Below is a small trained network, with its code and all its weights. Each question gives an input and a class and asks what happens when units are switched off, that is, made to give their printed mean instead of their output.

import numpy as np


def w(rows, s, z=0):
    codes = np.array(rows[::2]) - 128.0
    scale = np.full(codes.shape[1], s)
    scale[-1] = z or s
    return codes * scale


def f(y):
    return y / 2 * (1 + np.tanh(0.7978845608 * (y + 0.044715 * y**3)))


def log_softmax(a):
    a = a - a.max(-1, keepdims=True)
    return a - np.log(np.exp(a).sum(-1, keepdims=True))


def net(x, mask):
    res = np.array(x, float).reshape(1, 4) / 4 @ E
    y = f(res @ A[0][:, :-1].T + A[0][:, -1])
    res = res + np.where(mask, y, B[0][:, -1]) @ B[0][:, :-1]
    return log_softmax(res[-1] @ U[:, :-1].T + U[:, -1])


A, B = {}, {}
E = w([
[50,19,127],'x0',
[81,194,2],'x1',
[202,32,20],'x2',
[57,123,36],'x3',
],0.0082)
A[0] = w([
[193,131,59,254],'N0',
[139,101,164,219],'N1',
[247,157,172,102],'N2',
[111,224,147,106],'N3',
[144,89,210,170],'N4',
[143,90,209,162],'N5',
[207,137,86,132],'N6',
],0.012,0.0035)
B[0] = w([
[115,43,59,245],'N0',
[135,88,88,200],'N1',
[6,109,82,249],'N2',
[168,254,207,222],'N3',
[216,28,84,255],'N4',
[210,32,91,250],'N5',
[80,56,115,193],'N6',
],0.0091,0.007)
U = w([
[250,202,224,3],'0',
[13,166,140,78],'1',
[144,7,74,247],'2',
],0.011,0.0028)

Each question gives the input, the list of numbers given to net, and the class t.
The units are the neurons (one row each of A and B). Each row of codes is followed by its name. A weight is (code - 128) times the scale printed after its matrix; where a second scale follows, it is the last column's (A, B and U).
mask holds one flag per neuron, in row order. A switched-off neuron (its flag False) gives its mean, the last column of its row in B, instead of its output. The means were averaged over made-up inputs and are rounded, as every weight is.
A unit's drop is (log p(t) with every unit on - log p(t) with that unit switched off) / (log p(t) with every unit on - log p(t) with every unit switched off).
most important unit: the unit with the biggest drop
k most important neurons: the k neurons with the biggest drops, biggest first
drop when u is switched off: that unit's drop, to one decimal
input [-8,-7,-3,-5], class 2: most important unit -> N2
input [2,-3,-8,-7], class 2: 3 most important neurons -> [N4, N5, N2]
input [1,5,0,-1], class 1: 3 most important neurons -> [N4, N5, N1]
input [-3,3,-3,1], class 0: 2 most important neurons -> [N2, N3]
input [-5,2,-2,3], class 0: 2 most important neurons -> [N2, N3]
input [-4,8,-2,-7], class 1: 4 most important neurons -> [N2, N4, N5, N6]
input [-4,2,-4,1], class 0: 2 most important neurons -> [N3, N2]
input [-6,0,-6,2], class 0: drop when N3 is switched off -> 0.6
input [-7,0,-4,3], class 0: drop when N3 is switched off -> 0.8
input [-8,-1,0,7], class 1: drop when N5 is switched off -> 0.3
input [-2,4,-8,2], class 0: 2 most important neurons -> [N3, N2]
